(in the rows, 128 means zero)
Each name stands for a flat space through zero: a line, a plane or more. A row that begins with a name and a colon came from that space; any other row is followed by the name of the space it lies nearest, among the names in its block.
fol_firu: [111 119 146 136 122 109  78 109 177 115 106 140 120 148 112  99 141 124]
fifum_zipe: [106 111  81  84 137 145 121 111 115 138 116 107  91  99  97 163 115 123]
lebis_bomo: [149 142 130 154 137 133 138 126 136 139 124 160 154 153 106 131 124 120]
fifum_zipe: [ 99  98 110 115  88 134 104 157 102 158 146 122 142 134 106 150 148  81]
nozu_sabe: [103 102 114 173 146 168 142 145 133 201 137 157  82 176 143 111 146  89]
nupug_solet: [192  82 128 158  46 113 122 146 121  97 140 102 143 138 123  79 141 193]
kuv_dato: [126 100 122  62 140 115 141 128 126 105 109 136 104 130 145 205  94 107]
[165 156 105 133 185 134 140 151 161 120 126 110 138 133 145 171 102 127]
fifum_zipe
rera_tezef: [135 123 125 152 141 131 134 134 134 124  95 120 122 145 106 133 138 114]
rera_tezef: [121 149 142  83 116 122 111 126 117 117 168 153 141 113 166 119 119 151]
[ 72 117  67  84  62 101 139 118  84 199  78  94  53 106 123 162 140  45]
fifum_zipe
[124 134 114 119 112 160 141 111 113 160 206 109 121 160  96  88  70 108]
fol_firu
fol_firu: [139 122 122 161 127 138 118 165 110 145  81 141 131 114 135 151 185 130]
[119 112 152 145 194 222 102 148 151 156 159 177  96 137  87 105 134  94]
nozu_sabe
[109 110 141 118 125 160 110 124 133 129 168 109 166 102  85 127 117 148]
fifum_zipe
[119 137 136 127 128 124 157 172 127 121 157 161 105 122 137 121 133 108]
nozu_sabe
lebis_bomo: [103 101 123 125  80 118  82 146 106 123  91  91 100  84 159 135 143 152]
rabaf_defit: [161 162 111 112  53  95 172 193 111 162 114 135 153 139 211  93 112  95]
[139 106 121 160 121 114 119  89 134 176 125 108 150 184 133 124 124 162]
nozu_sabe
kuv_dato: [121 136 125 181 102 122 159 105 103 134 130 117 129 110 110 115 147 159]
[ 96  59 171 177  92 142 118 116  78 172 108 184 132  77  89 141 166 131]
rabaf_defit
[140 132 128 130  80 119 111 121 104 105  89 181  55 138 152 101 204 143]
fifum_zipe
[ 90  94 121 108  64 132  58 154 108 124  72  70  71  64 176 127 138 172]
lebis_bomo
[116 116 136 113 117 117 133  67 116 100 132 116  91 105 108 117 122 152]
fifum_zipe
[205  61 125 170  28 122 115 149 118  79 143 104 148 141 115  59 154 231]
nupug_solet
[146 138 147  96 129 131  98 126  91 151 149 131 169  71 123 131 144 162]
kuv_dato
[105 152 111 100 110 131 117 118 133 151  91 151  81  97 147 128 139 133]
fifum_zipe
[150 139 118 120  76  99 162 177 112 161 110 137 147 133 188 105 116 108]
rabaf_defit
[ 96  92 159  87 104 196  68 100 114  95 160 154 131  64  46  95 171 198]
fifum_zipe
[135 108 102 109 145 159  90 143 130 104 122 117 117 135 120 151 142 127]
fifum_zipe
[125 131 135  87 138 127 182 104 109 121 177 106 122 131 146 130  65 139]
fol_firu
[144 101 167 162 128 142  97 143 144 181 173 155 152 191 158 102 159 154]
nozu_sabe
[158 166 155 146 189 174 168  91 165  63 148 142  83  93  11 116  30 110]
nozu_sabe
[158 126  61 146 148 161 167 178  93 183 118 104 108  92 145 139 142 133]
fol_firu
[108 119  70 107 133 110 148 103 117 135 105  86  95 136 124 179 108  83]
fifum_zipe

Each name stands for a flat space through zero: a line, a plane or more. A row that begins with a name and a colon came from that space; any other row is followed by the name of the space it lies nearest, among the names in its block.
pupap_fakif: [127 132 108 130 105 118 138 136 131  92 169 142 110 133 152  99 129 118]
simu_mak: [132  90 168 116 127 126 109 100 113 127 118 141 152 141 129 133 113 130]
vutot_fized: [ 96 103 112 130 117 133 117 170 139 127 142 106 133  87 157 129 135 111]
fovit_bedad: [135  92 116 148 114 136 147 111 136 118 118 134 105 121 118 130 126 124]
[143 127 128 110 135 131 119 118 122 121 121 138 143 134  98 114 119 135]
vutot_fized
saru_ravu: [104  95 156 133  79 183  77 132 124 146 201  56 124 156 137 151 124 120]
zagep_kopa: [122 144 143 116  89 116 181  80 165  93 145 132 124 133 136 127 155 148]
nopo_dufi: [146 148  92 155 128 169 133 148 154 153 102 174 129 172 153 113  80 120]
[136 151 148 108  88 102 166  97 173 108 131  99 119 136 154 116 144 143]
zagep_kopa
[ 68 133 125 108 111 142 169 154 131 149  85 109 118  97  87 151 137 174]
pupap_fakif
vipad_novo: [116 103 150 130  88 119  96 108 190 161 141 156  83 122  92 137 103 168]
nopo_dufi: [ 93 116 151 108  97 145 172 150 123 113 132 125 130 124 131 115 128 137]
kag_vibo: [132  83  84 141 113 123 151 195 172  98  55 142 120  91 130  59 146 169]
[159 140 108 136 149 150 149 170 138 140 143 126 120 171 152 141 119  71]
nopo_dufi
pupap_fakif: [108 111 137 121 146 134 129 134 128 156  80 142 142 135 101 141 123 133]
veki_mife: [127  90 151  68  92 128 137 141 139  99 137 132 128 124 130 125 126 150]
[118 141 108 136 126 165 172 146 128 104  99 117 109 107  91 151 156 180]
pupap_fakif
[ 84 101  67  83 147  94 175 152 104  98 139 171 101 115 177  77  96 153]
nopo_dufi

Rows lie near named flat spaces through zero. A row that begins with a name and a colon came from that space; any other row is followed by the name of its block's space that it lies nearest.
varalilor: [119 124  92 125 107 119 138 102 141 151 105 110 115 113 113  94 141 106]
kosodzep: [128 139 126 105 122 129 151 122 128 128 127 126 133 133 140 131 119 130]
mebdad: [149 167 101 118 135 127 101 155 119 144 135 128 108 143 104 150 145 138]
lelomnune: [158 127 105 133 132 131  91 119 121 132 108 141 139  93  92 140  84 122]
mebdad: [102 163 135  89  94 111 125 141 188 110 122 143 126  76  93 120 134 147]
nituplunud: [126 177 193 152 175 112 143 149 143 202  99 132 219 179 124 123 152 129]
[ 75 151 124 124 206 144 156  68 208 123  63  95 143 142 197  56 101  64]
nituplunud
sobotzaka: [ 89 131 169 152 148 229 200 138  97 154 119  88 111 147  94  87 159 106]
zempezin: [147 111 129 127 144 131 129 132 142 113 129 133 130 130 126 103 107 140]
mobakubas: [149 153  75  96 159 166 175 139 110 100  52 112 145  83  94 164 149 132]
[168 112 126 127 153 128 141 137 155 122 143 123 137 144 128  77  89 151]
zempezin
[114 129 129 133 136 133 133 108 137 121 132 128 132 119 131 122 110 123]
mebdad
kosodzep: [183 102 115 137 116 100  96 129 114 155 113 151 169 127 133 100 120 132]
fiduvusi: [105 112 138 149 136 124 130 101 153 146 144 107 123 113 117 139 123 121]
[170 110 118 136 122 109 102 134 118 148 122 142 167 132 144 100 118 135]
kosodzep
mobakubas: [129 113 198 176 189 161 137 182 172  77 189 147 101 144 159 156 184  92]
[155 166 124 114 114 127 106 161 127 138 129 120  92 127 114 153 145 136]
mebdad
